In the rows, 128 means zero.
Here are made-up elements, facts about them, and rows of numbers that follow some of those facts. Name the element behind each unnamed row.

Facts:
bagros (π 822) (κ 99)
beskis (π 904) (κ 514) (β miro stufizin sagak trifurim)
besol (π 822) (α boskal stiga trezan plerus) (κ 906)
bibrom (π 904) (κ 906)
bimes (π 904) (α nagreven) (κ 506)
boskal (π 822) (κ 906)
branor (π 205) (κ 209)
brastir (π 904) (κ 906) (β sorena paten nezovu)
bridruvor (π 205) (κ 906)
briles (π 205) (α gufu paten) (κ 872)
brodol (π 205) (κ 62) (β miro kotim lepil)
broflaplas (π 822) (κ 906)
brumom (π 822) (κ 506) (β pleples soklak)
dabrem (π 822) (κ 506)
dasun (π 822) (κ 906)
dazerir (π 822) (κ 514)
denoken (π 822) (α drakol flagrar safa gatro) (κ 514)
dinun (π 822) (κ 872) (β tramem miro)
doski (π 205) (κ 209)
drakol (π 205) (κ 906)
drebrin (π 822) (κ 514) (β gufu flamus)
dredrul (π 822) (κ 906)
dregor (π 822) (α grudar kidel) (κ 514)
dridi (π 822) (κ 514)
drogek (π 205) (α stiga stuzur) (κ 514)
drokol (π 904) (κ 872)
fakles (π 205) (κ 906) (β skopla doski)
falal (π 904) (α pleples pugon grosik) (κ 906)
faro (π 205) (α dredrul) (κ 872) (β gevi drokol)
faver (π 904) (α liflor drebrin) (κ 506) (β tramem skoplik flagrar)
fito (π 822) (κ 62)
flagrar (π 205) (κ 906)
flamus (π 205) (κ 906)
flatrosin (π 822) (κ 99)
flazun (π 822) (κ 906)
flibrin (π 822) (κ 906)
flodru (π 822) (α skado klople) (κ 906) (β flazun besol nezovu)
flolel (π 822) (κ 906)
flotra (π 822) (κ 209)
fupobrur (π 205) (α brodol kotim) (κ 872)
furum (π 205) (κ 906)
fuskastu (π 822) (α sorena pugon) (κ 506)
gatro (π 205) (κ 99)
gavu (π 904) (α pugon tramem bagros) (κ 906)
gekun (π 904) (κ 514)
geme (π 822) (κ 906)
gemuk (π 822) (α vunor skado furum) (κ 906) (β kluski gekun truflis)
gevi (π 822) (κ 62)
gomam (π 822) (α grudar stufloru planin flatrosin sagak soklak) (κ 209)
grasko (π 822) (κ 514)
grazin (π 205) (α broflaplas) (κ 872) (β vunor grudar)
grebal (π 205) (α bridruvor) (κ 906)
grofor (π 822) (α skoplik mulel soklak bagros) (κ 514) (β lipom gatro notas panik neskosin)
grogal (π 822) (κ 514)
grosik (π 205) (κ 514) (β kotim notas)
grudar (π 822) (κ 514)
grulum (π 822) (κ 906)
grunustil (π 822) (κ 906)
gufu (π 205) (κ 906)
kidel (π 822) (κ 906)
klimo (π 205) (κ 506) (β gufu stipliplo troplusus soklak branor)
klople (π 822) (κ 506)
kluski (π 205) (κ 906)
kobral (π 904) (α sufe klople) (κ 906)
kofin (π 822) (α flibrin) (κ 906) (β dridi skabar stoson trutram kidel denoken trabro dregor)
kotim (π 904) (κ 872)
kugre (π 205) (α dredrul grosik bagros) (κ 906)
lebri (π 822) (α zofo brodol broflaplas) (κ 906)
lefel (π 822) (κ 906)
lepil (π 822) (α poner brodol trutram) (κ 514)
liflor (π 205) (κ 906)
lipom (π 822) (κ 514)
lizan (π 205) (α grasko flolel skabar stoson furum brumom) (κ 906)
madrubru (π 904) (α kluski drakol) (κ 209)
meklevun (π 205) (α grogal trezi) (κ 906)
meplo (π 822) (κ 514)
miro (π 904) (κ 906)
mori (π 904) (κ 906) (β flatrosin paten)
mulel (π 822) (κ 906) (β grulum)
nagrel (π 904) (α klimo) (κ 906)
nagreven (π 822) (κ 514)
nemom (π 205) (κ 514) (β rabrer lefel trifurim)
neskosin (π 822) (κ 514)
nezovu (π 205) (α zofo drebrin flamus) (κ 906)
nidrok (π 822) (α kidel fito) (κ 872)
notas (π 904) (κ 514)
panik (π 904) (κ 99)
paten (π 822) (κ 872)
pebem (π 205) (α pugon vunor dabrem) (κ 99)
peflal (π 205) (α pluskes flatrosin bridruvor) (κ 872) (β kluski dabrem neskosin)
peklir (π 822) (α pugon skopla miro bridruvor) (κ 906)
planin (π 822) (κ 906)
plapan (π 904) (κ 906) (β rifla sisi)
pleples (π 904) (κ 209)
plerus (π 822) (κ 514) (β sorena gekun)
pluguk (π 904) (α brastir skoplik) (κ 906)
pluskes (π 822) (κ 872) (β meklevun sagak)
poner (π 904) (κ 209)
pugon (π 822) (κ 506)
puvon (π 822) (κ 906) (β stufloru kobral briles)
rabrer (π 822) (κ 906)
rifla (π 904) (α flazun) (κ 514)
sabe (π 205) (α zozul poner) (κ 906)
safa (π 904) (κ 514) (β sorena geme)
sagak (π 822) (κ 514)
seskis (π 205) (κ 62) (β sive kotim)
sisi (π 822) (κ 506)
sive (π 904) (κ 209)
skabar (π 822) (κ 62)
skado (π 822) (κ 209)
skefam (π 822) (κ 906) (β tramem lefel)
skiple (π 904) (α flolel stoson branor) (κ 906)
skopla (π 822) (κ 906)
skoplik (π 904) (κ 514)
skotra (π 205) (κ 514) (β stuvur peklir)
skuploplu (π 822) (κ 514)
soklak (π 822) (κ 62)
sorena (π 904) (κ 506)
stiga (π 822) (κ 514) (β rabrer kotim nagreven notas trifurim)
stipliplo (π 822) (α dazerir bibrom) (κ 209)
stisi (π 904) (α dasun grogal trutram trezan) (κ 514)
stoson (π 822) (κ 906)
stufizin (π 904) (α dazerir) (κ 906)
stufloru (π 205) (κ 906)
stuvur (π 822) (α klople trezi) (κ 906)
stuzur (π 904) (κ 906)
subrin (π 822) (α tramem bibrom bagros branor) (κ 99)
sufe (π 205) (κ 514) (β drogek vidrun notas)
tadruk (π 205) (κ 906) (β gomam)
tepom (π 822) (α skuploplu grunustil stiga) (κ 906)
trabro (π 822) (κ 514)
tramem (π 205) (κ 906)
tregram (π 822) (α trabro) (κ 906) (β kluski troplusus)
trezan (π 205) (κ 872)
trezi (π 904) (κ 209)
trifurim (π 822) (κ 514)
troplusus (π 205) (κ 872)
truflis (π 904) (α skopla stoson flotra skuploplu) (κ 906)
trumudrir (π 822) (α plapan) (κ 209)
trutram (π 904) (κ 906)
vedun (π 822) (α zofo) (κ 906)
vidrun (π 822) (κ 906)
vunor (π 205) (κ 872)
zazam (π 205) (κ 209) (β sive grunustil kidel)
zesa (π 205) (α flatrosin bridruvor) (κ 62)
zezufli (π 822) (α meplo) (κ 906) (β pugon skiple grogal)
zofo (π 822) (κ 906) (β grasko pluguk)
zosta (π 822) (α poner notas) (κ 906) (β kluski tramem planin gevi nagreven vedun)
zozul (π 904) (κ 209)
zuklal (π 822) (α zofo drebrin stiga) (κ 906)

Named rows:
gufu: [132 114 102  51 113 112 178 127 148 164 152 154 120 131 112 104 112 130
 144  89 161 163 153 119 155 164  83 157]
flagrar: [125 102 103  48 106 114 181 116 161 164 155 162 130 125 103 115 111 124
 152  84 155 180 155 119 156 168  86 154]
tramem: [124  53  91  67  91 132 186  93 185 185 167 162 152 113  57 111 124 121
 189  88 145 202 151 133 149 159 101 133]
briles: [147 131 113  66 104 124 203 129 142 156 172 153 114 117 139 101 129 112
 164  67 139 164 161 128 167 158  79 161]
bridruvor: [137 101  93  46 109 119 177 134 140 174 152 152 121 122 110 112 119 123
 156 104 167 165 148 122 152 157  90 153]
stufloru: [137  91  96  52 108 122 186 129 141 169 149 151 118 123 119 112 118 129
 151  97 167 162 141 124 154 161  90 157]
lefel: [132 137 104  73  93 117 160  95 179 163 140 148 141 114  87 140 118 109
 151  92 129 159 125 117 142 155 110 155]
neskosin: [131 150 106  71 106 108 145 120 153 162 138 148 123 117 114 131 121 109
 131  95 134 143 117 123 144 151  90 159]
zuklal: [133 145 108  63  93 107 182 120 167 169 130 133 126 107 107 134 121 105
 137 101 128 124 128 112 145 157 102 154]
puvon: [150 147 124  52  86 120 134  97 143 156 126 157 160 151  96 134  85 114
 175  94 134 100  80 132 187 160  71 132]
dridi: [131 151 110  70 106 111 150 118 155 163 136 145 126 114 112 134 122 109
 129  94 130 149 119 122 143 155  94 164]
skopla: [139 147 105  65  97 109 153 124 144 174 137 140 125 115 102 132 124 106
 149 108 142 141 115 118 134 140 105 157]
skuploplu: [131 145 101  69 106 106 145 132 149 179 139 145 127 106 104 132 125 103
 147 107 133 143 119 121 140 145  94 159]
meplo: [129 149 103  72 103 108 141 118 157 163 135 146 124 115 110 132 122 111
 132  92 132 149 125 118 144 152  95 163]
nidrok: [153 153 114  90  89 127 177 111 142 155 153 137 116 112 135 131 133 100
 151  77 124 139 130 127 150 137 105 166]
flibrin: [133 153 109  66  98 110 149 118 156 163 137 142 121 120 108 134 117 114
 136  95 137 147 124 113 139 147 106 162]
skefam: [141  91 110  73  59 140 137  53 189 164 137 163 199 132  40 140  91 115
 212  76 109 141  81 144 191 163  81 112]
zezufli: [151 138 128  54  84 122 145 102 144 153 128 153 160 151  92 132  87 112
 172  92 129 100  79 135 185 161  68 132]
nagrel: [134 134 109  62 108 112 179 123 161 160 147 149 122 118 110 124 110 117
 134  90 143 146 134 122 152 160  98 157]
gekun: [126 134 109  65 114 100 157 127 146 169 151 139 117 131 119 110 117 120
 127  90 138 135 128 128 142 154  79 153]
trezi: [138 155 106  55 107 103 170 129 161 170 150 146 128 114 112 118 105 116
 162  89 152 148 135 110 142 150  99 164]

Name these rows:
No name comes twice in this set of rows, the named rows included.
[150 152 107  81  97 116 177 119 141 160 166 145 119 115 130 116 127 107
 165  71 127 154 145 127 155 142  95 163] -> drokol
[145 156 127  45  97 102 116 125 115 173 137 132 145 164 117 111  88 122
 169  98 124  57  66 128 184 147  35 121] -> plerus
[135 152 102  71 102 118 155 116 163 159 126 162 140 101 105 148 122 101
 136  93 132 159 116 129 150 157 101 167] -> trifurim
[155  90 106  41  92 139 172 110 149 156 125 190 192 128  85 123  91 125
 197  81 142 145 100 156 213 185  55 131] -> nemom
[149 155 110  54 104 114 179 134 155 153 138 158 128 114 122 132 101 115
 151  89 155 147 129 116 153 160 105 170] -> sive
[193 146 122  49 101 136 182 136 119 137 107 211 199 115 143 128  74 116
 196  91 173 128  87 142 207 196  47 162] -> seskis
[150 126 109  65 104 122 192 124 138 165 178 148 113 124 137  97 125 118
 172  64 140 164 162 127 165 150  75 158] -> troplusus
[130 112 106  44 110 114 202 144 149 172 149 141 112 123 122  99 118 124
 140  95 152 132 155 114 161 171  75 149] -> nezovu
[147  82 107  80  71 130 170  74 187 173 142 158 199 119  73 125  94 123
 219  65 110 129  88 155 185 165  56 118] -> faver
[136 114  98  67  95 124 172 115 161 173 139 162 145 104  83 137 121 110
 165  97 147 170 125 130 149 155 116 152] -> miro
[140 137 115  63 102 115 178 122 151 169 136 138 116 113 103 131 124  99
 135 106 140 133 112 122 138 148 112 153] -> peklir

The same elements again, as new rows of numbers:
Some rows with their names:
lebri: [120 147 119 148 133 121 114 126 126  85 144 153 113 127 118 122 147 129
 143 129 107 134 149 130 123 161 146 146  72 105 138 138 132 201 124 100
  94 110 117 114 109]
brodol: [109 163 113 174  87 201 103 154 134 101 122 156 121 126 115 147 169 150
 111  25 100 156 149 109 120 150 146 179  95 116  94  89 129 129 117 117
  81 150  95  95 115]
miro: [100 138 125 102 112 134 136 142 104 111 119 161 103 137 118  88 114 113
 133 101  99 113 158 104 148 153 144 164  69 107  93 129 116 163 125 124
  79 120  65 160 130]
gevi: [107 142 133 125 108 213 123 131  87  74 111 146  98 145 116 137 126 167
 119  90  96 117 155 133 141 152 153 155  61 120 138 141 135 171 131 121
  91 114 116 152 120]
zosta: [131 172 123 155 116 117  91  72 160  99 138 161 123 125 114 148 147 140
 100 107  95 130 143 124 101 148 149 132  72 108 106 141 135 148 113 119
 100 124 122 113 127]
kluski: [106 128 105 119 119 225 106 178 100  57 107 152  81 131 137 131 142 133
 126  86  98  94 144 108 120 152 143 187  80  87  87 120 124 173 150 127
  42 116  56 144 172]
nagreven: [111 142 113  75 117 183 123 112 103  97 125 162 110 147 126 119 122 144
 111 103  90 115 168 118 142 142 137 149  64 104 121 153 126 172 116 124
  89 108  94 152 140]
madrubru: [106 132 116 178 124 141 108 148 125  79 125 150  94 135 119 142 148 138
  93 123 108 120 155 115 119 163 156 162  76 121 120 116 131 181 120 100
 105 126  85 153  80]
tepom: [122 149 117 142 130 110 125 141 120 102 139 152 110 126 112 115 151 131
 135 124 108 128 151 128 120 160 146 148  71 106 142 137 127 188 131  99
  92 111 118 117 120]
denoken: [108 130  93  91 141 126 145 178 115  74 143 163 113 147 120  81 145 146
 127 121 108 153 164 127 136 164 139 160  75 119 146 135 119 215 112  86
 126 116 105 151  81]
drebrin: [125 152  99 159 121 125 115 125 129 102 143 152 128 126 119 165 187 131
  99 155 100 122 165 130 108 136 137 150  71 103 148 155 132 173 120  95
  96 119 129  99 124]
pleples: [105 128 118 175 119 137 124 163  98  94 112 147  92 133 117 149 151 120
 111 129 110 103 159 114 128 158 152 170  72 116 133 124 127 177 143 106
  92 123  79 156  99]
rabrer: [113 145 129  88 117 172 127 120 113  92 124 164 108 140 118  92 112 141
 124  87  97 120 155 121 141 148 148 152  63  99 115 138 124 185 122 119
  95 111  87 156 134]
skiple: [104 132 109 148 132  94 128 177 114 104 124 151  98 127 117 117 147 120
 118 137 109 114 151 116 123 163 147 162  72 111 118 122 125 181 141 103
  87 116  91 150 114]
trifurim: [110 143 109  62 118 180 131 120 102  94 133 167 111 149 125 103 119 141
 118  94  91 125 165 120 147 145 136 152  66 109 121 154 123 175 115 122
  91 109  86 159 128]
skopla: [114 140 118 131 125 133 143 155 102  91 126 152 109 130 111 115 143 123
 123 137 110 114 164 128 132 153 143 159  66  97 147 144 117 200 137  99
 103 111 101 132 138]
truflis: [106 136 117 142 130 106 114 150 113 102 125 150  90 127 123 132 149 116
 127 146 104 102 147 113 120 159 146 155  70 109 116 129 131 164 142 114
  57 111  91 147 131]
dasun: [119 145 118 144 125 134 119 135 121 102 136 156 119 125 118 124 155 134
 123 138 109 124 153 129 122 149 147 154  68  98 139 134 130 198 126 101
  97 113 106 112 132]
sorena: [102 123 114 161 128 132 123 181  87  85 113 142  89 131 118 145 160 112
 113 144 110  91 158 113 127 153 148 173  65 107 126 133 123 192 143 106
  72 113  80 148 127]
zazam: [110 152  97 188 112 159 108 180 151  78 126 167 116 124 116 125 171 138
 108  45 112 162 151 105 118 161 147 183 101 117 115  85 114 160 118  95
 116 152  79 128  91]
liflor: [112 142  97 162 121 169 113 183 129  74 132 154 107 117 123 129 175 119
 141  95 107 131 150 109 112 157 140 187  90  90 106 108 123 173 138 105
  63 129  75  91 139]

Rows to name:
No name comes twice in this set of rows, the named rows included.
[108 138 107 163 122 103 131 166 117  99 122 154 111 126 114 125 158 114
 105 145 109 111 154 112 118 153 147 167  71 102 108 126 116 169 133 102
 103 123  79 133 109] -> bibrom
[124 156 112 145 128  95 131 143 122  75 124 155 124 125 108 128 158 128
 100 137 109 118 157 129 114 150 148 153  67 100 132 137 119 174 131  99
 125 122 107 127 117] -> mulel
[112 137 117 101 129 132 162 166 102  80 133 161 119 139 109  74 126 129
 151 109 111 141 166 123 148 163 142 174  71 103 138 134 109 224 111  91
 131 120  77 127 103] -> kidel
[107 139  88 115 123 180 107 183 115  90 136 160  99 134 129 114 159 122
 145  61  96 132 157 107 127 156 129 183  91 113 108 118 123 149 137 120
  44 126  78 124 136] -> drogek
[119 161 119 146 101 160 110  74 151  52 129 164 126 130 123 110  98 154
  94 148 102 125 161 130 113 140 145 128  84 112 128 124 130 135 129 113
 119 120  76 131  94] -> dinun
[116 146 128 129 117 152 119 131 100 110 116 154 104 134 116 134 135 133
 100  95 102 106 153 123 133 152 148 154  62 101 134 142 120 180 134 114
  94 110 105 164 144] -> dabrem
[127 157 105 171 132  93 106 136 146  94 140 158 118 120 113 139 174 135
  87 136 112 121 146 133 101 154 151 138  71 106 143 134 131 175 131  96
 115 118 128 133 126] -> flodru
[124 163 121 135 116 128 109  90 146 101 128 162 122 127 115 124 137 147
  93 104  98 133 150 124 114 147 148 136  66 105 109 136 121 163 115 114
 112 121 111 129 135] -> skefam
[126 154 113 172 119 110 122 119 134  95 142 155 133 121 116 139 167 126
 116 142 109 129 157 125 111 146 145 152  72  93 137 137 131 193 119  95
 108 119 115  92 122] -> zofo
[116 141 114 140 119 144 135 138  97  42 127 145 113 131 113 125 134 132
 123 172 109 107 171 131 125 150 145 159  70 104 155 137 122 180 145 100
 113 115  82 128 107] -> flatrosin
[108 129  96 146 128 190 107 201 101  50 122 149  88 128 126 136 160 123
 123 110 104 101 148 113 115 157 143 192  84  86 106 116 119 183 149 114
  56 119  71 122 155] -> gufu
[110 133 100 170 125 181 104 183 108  72 136 149  97 123 128 133 168 114
 147 100 108 116 148 109 114 154 140 190  88  87 107 114 126 178 146 108
  51 119  79 101 150] -> flamus
[121 146 121 144 128 114 121 143 116  90 121 155 106 130 107 125 153 134
 112 112 109 120 153 129 125 159 149 153  65 113 143 137 123 181 132  99
 114 117 115 161 104] -> fuskastu
[113 149  86 206 109 163 102 152 154  29 148 155 109 116 129 122 151 131
 128 145 112 133 155 117  97 153 140 172 107 110 128  98 128 137 150 101
  79 136  68  91  84] -> grazin
[118 138 114 142 136 130 118 144 113  82 144 148 101 130 120 122 154 130
 138 141 108 118 154 129 122 160 145 152  69 102 146 142 134 207 136 102
  80 105 117 125 120] -> besol

